Below is a small trained network, with its code and all its weights. Each question gives an input and a target symbol and asks what happens when units are switched off, that is, made to give their printed mean instead of their output.

import numpy as np


def w(rows, s, z=0):
    codes = np.array(rows[::2]) - 128.0
    scale = np.full(codes.shape[1], s)
    scale[-1] = z or s
    return codes * scale


def f(y):
    return y / 2 * (1 + np.tanh(0.7978845608 * (y + 0.044715 * y**3)))


def softmax(a):
    e = np.exp(a - a.max(-1, keepdims=True))
    return e / e.sum(-1, keepdims=True)


def log_softmax(a):
    a = a - a.max(-1, keepdims=True)
    return a - np.log(np.exp(a).sum(-1, keepdims=True))


def net(x, mask):
    ids = ['ΔΣΨΩαβζηθλμξτφ'.index(c) for c in x.split()]
    T = len(ids)
    res = E[ids] + P[:T]
    u = 0
    for l in range(3):
        r = res
        for j in range(2):
            rows = slice(2 * j, 2 * j + 2)
            q, k, v = (r @ M[l][rows].T for M in (Q, K, V))
            z = softmax(np.where(np.tri(T) > 0, q @ k.T / 2**0.5, -1e9)) @ v
            o = O[l][rows]
            res = res + np.where(mask[u + j], z, o[:, -1]) @ o[:, :-1]
        u += 2
        y = f(res @ A[l][:, :-1].T + A[l][:, -1])
        res = res + np.where(mask[u : u + 4], y, B[l][:, -1]) @ B[l][:, :-1]
        u += 4
    return log_softmax(res[-1] @ U[:, :-1].T + U[:, -1])


Q, K, V, O, A, B = {}, {}, {}, {}, {}, {}
E = w([
[137,89,89],'Δ',
[83,144,91],'Σ',
[120,159,242],'Ψ',
[127,111,230],'Ω',
[134,83,213],'α',
[95,143,157],'β',
[59,209,94],'ζ',
[112,109,138],'η',
[109,107,75],'θ',
[143,192,225],'λ',
[94,247,165],'μ',
[127,179,87],'ξ',
[99,38,87],'τ',
[199,214,65],'φ',
],0.012)
P = w([
[228,132,71],'0',
[9,155,152],'1',
[227,131,83],'2',
[2,164,141],'3',
[231,132,87],'4',
[22,160,141],'5',
[227,130,86],'6',
[30,158,143],'7',
[230,129,90],'8',
[33,157,147],'9',
[235,134,90],'10',
[39,147,155],'11',
[236,133,90],'12',
],0.0062)
Q[0] = w([
[58,132,105],'0.h1',
[112,25,83],'0.h1',
[53,201,195],'0.h2',
[5,133,223],'0.h2',
],0.011)
K[0] = w([
[187,119,175],'0.h1',
[137,28,139],'0.h1',
[53,139,136],'0.h2',
[9,247,148],'0.h2',
],0.013)
V[0] = w([
[253,149,114],'0.h1',
[38,106,161],'0.h1',
[247,136,167],'0.h2',
[211,21,106],'0.h2',
],0.0032)
O[0] = w([
[101,74,174,152],'0.h1',
[172,163,69,97],'0.h1',
[131,108,60,91],'0.h2',
[124,168,2,11],'0.h2',
],0.0038,0.0011)
A[0] = w([
[218,67,134,136],'0.n1',
[69,244,141,111],'0.n2',
[63,114,205,4],'0.n3',
[58,3,138,117],'0.n4',
],0.012,0.0027)
B[0] = w([
[93,61,125,169],'0.n1',
[212,75,164,254],'0.n2',
[113,129,38,189],'0.n3',
[248,98,182,184],'0.n4',
],0.014,0.0041)
Q[1] = w([
[66,213,9],'1.h1',
[131,149,132],'1.h1',
[234,162,63],'1.h2',
[140,173,202],'1.h2',
],0.016)
K[1] = w([
[2,155,95],'1.h1',
[137,140,150],'1.h1',
[248,165,73],'1.h2',
[118,184,188],'1.h2',
],0.016)
V[1] = w([
[211,126,88],'1.h1',
[159,87,165],'1.h1',
[254,206,87],'1.h2',
[49,149,219],'1.h2',
],0.0048)
O[1] = w([
[222,112,156,232],'1.h1',
[177,58,190,212],'1.h1',
[253,222,29,254],'1.h2',
[29,142,248,37],'1.h2',
],0.0034,0.0042)
A[1] = w([
[102,248,224,10],'1.n1',
[127,170,13,112],'1.n2',
[133,128,252,186],'1.n3',
[76,151,135,7],'1.n4',
],0.013,0.0017)
B[1] = w([
[189,9,225,124],'1.n1',
[71,164,77,238],'1.n2',
[69,84,174,253],'1.n3',
[234,136,160,100],'1.n4',
],0.013,0.0041)
Q[2] = w([
[97,45,113],'2.h1',
[36,151,110],'2.h1',
[121,68,54],'2.h2',
[246,191,115],'2.h2',
],0.014)
K[2] = w([
[78,57,134],'2.h1',
[80,172,121],'2.h1',
[90,172,178],'2.h2',
[254,165,80],'2.h2',
],0.015)
V[2] = w([
[32,60,41],'2.h1',
[1,83,104],'2.h1',
[96,219,152],'2.h2',
[117,75,105],'2.h2',
],0.0059)
O[2] = w([
[100,166,16,72],'2.h1',
[126,223,9,2],'2.h1',
[124,215,4,14],'2.h2',
[113,84,217,153],'2.h2',
],0.0046,0.0021)
A[2] = w([
[84,38,89,143],'2.n1',
[7,172,171,255],'2.n2',
[232,101,69,125],'2.n3',
[87,101,140,84],'2.n4',
],0.017,0.0061)
B[2] = w([
[66,75,58,197],'2.n1',
[253,113,120,181],'2.n2',
[88,187,166,246],'2.n3',
[80,78,141,147],'2.n4',
],0.025,0.011)
U = w([
[181,102,106,85],'Δ',
[80,82,95,47],'Σ',
[173,183,88,134],'Ψ',
[213,153,107,78],'Ω',
[64,185,77,94],'α',
[40,121,82,107],'β',
[2,125,147,42],'ζ',
[116,134,54,167],'η',
[85,125,104,254],'θ',
[135,85,160,146],'λ',
[177,114,222,49],'μ',
[179,132,150,250],'ξ',
[59,81,193,121],'τ',
[134,187,197,158],'φ',
],0.009,0.0092)

Each question gives the input, a string of symbols that net reads in full, and the target symbol t.
The units are the heads (2 rows each of Q, K, V and O) and the neurons (one row each of A and B). Each row of codes is followed by its name. A weight is (code - 128) times the scale printed after its matrix; where a second scale follows, it is the last column's (O, A, B and U).
mask holds one flag per unit, layer by layer, with each layer's heads first. A switched-off unit (its flag False) gives its mean, the last column of its rows in O or B, instead of its output. The means were averaged over made-up inputs and are rounded, as every weight is.
A unit's drop is (log p(t) with every unit on - log p(t) with that unit switched off) / (log p(t) with every unit on - log p(t) with every unit switched off).
The circuit of an input: a set's keep is (log p(t) with only the set's units on - log p(t) with every unit switched off) / (log p(t) with every unit on - log p(t) with every unit switched off). Starting from the 12 units with the biggest drops (on a tie, the unit counted first), units are removed one at a time, each time the one whose removal leaves the highest keep (on an exact tie, the one counted first), for as long as the keep stays at least 0.8.
circuit, biggest first: the units of the circuit, biggest drop first
most important unit: the unit with the biggest drop
k most important neurons: the k neurons with the biggest drops, biggest first
top k neurons in layer l: the k neurons of layer l with the biggest drops, biggest first
heads that matter: for each layer, one digit per head in row order, 1 if its drop is at least 0.15 and else 0, layers parted by /
input Ω φ φ θ, target φ: most important unit : 0.n4
input ξ Ω ξ τ, target τ: heads that matter : 00 / 10 / 10
input λ θ Ψ ξ λ, target τ: circuit, biggest first : [1.n1 1.n3 0.n3 2.n4]
input Σ α τ ζ, target τ: circuit, biggest first : [0.n2 2.n2 1.n3]
input ξ θ τ Σ φ φ Σ Ψ φ λ, target φ: heads that matter : 01 / 01 / 01
input λ Δ θ μ φ η, target φ: heads that matter : 01 / 01 / 00
input Ψ ζ τ η θ φ Δ τ, target φ: 3 most important neurons : [0.n4 0.n2 0.n1]
input Ω φ Ω φ α β φ φ Ω η, target φ: top 2 neurons in layer 1 : [1.n2 1.n3]
input α Δ θ, target η: 2 most important neurons : [0.n2 0.n4]
input Ψ ξ Σ, target Ω: 2 most important neurons : [0.n4 0.n2]
input Ω θ ζ Ψ φ μ λ ζ μ φ τ α, target φ: circuit, biggest first : [0.n3 0.n4 1.h2 2.n3]
input θ Ω μ ξ λ ξ ζ, target φ: 2 most important neurons : [0.n2 1.n3]
input α Ψ φ Σ, target φ: 3 most important neurons : [0.n3 0.n2 2.n1]
input θ τ ξ Ω φ ξ, target φ: circuit, biggest first : [2.n1 0.n1]
input ζ Δ ξ λ ξ Δ φ α β φ α α, target φ: 3 most important neurons : [0.n3 0.n4 0.n1]
input φ α φ Ω μ, target μ: top 3 neurons in layer 0 : [0.n3 0.n1 0.n2]
input λ τ τ β μ Ω φ φ λ φ τ, target ζ: 2 most important neurons : [0.n1 2.n3]
input θ θ θ θ Δ θ ζ τ, target τ: circuit, biggest first : [0.n4 1.n3 2.n2]
input Ω β φ ξ, target φ: 3 most important neurons : [0.n2 2.n1 1.n2]
input ζ θ λ Σ ξ φ β τ, target φ: 3 most important neurons : [0.n4 0.n1 0.n2]
input τ τ ξ μ, target τ: heads that matter : 00 / 10 / 11
input λ θ θ η Ω λ β Δ φ, target α: 2 most important neurons : [1.n2 1.n3]
input η ξ Δ ζ Δ Ψ α Δ ξ τ η μ, target τ: 3 most important neurons : [1.n3 2.n2 0.n4]
input λ ξ Σ Δ ξ φ μ Δ, target φ: 4 most important neurons : [0.n1 0.n4 1.n3 2.n1]
input φ λ Ω β τ φ Ψ, target λ: top 2 neurons in layer 1 : [1.n1 1.n2]
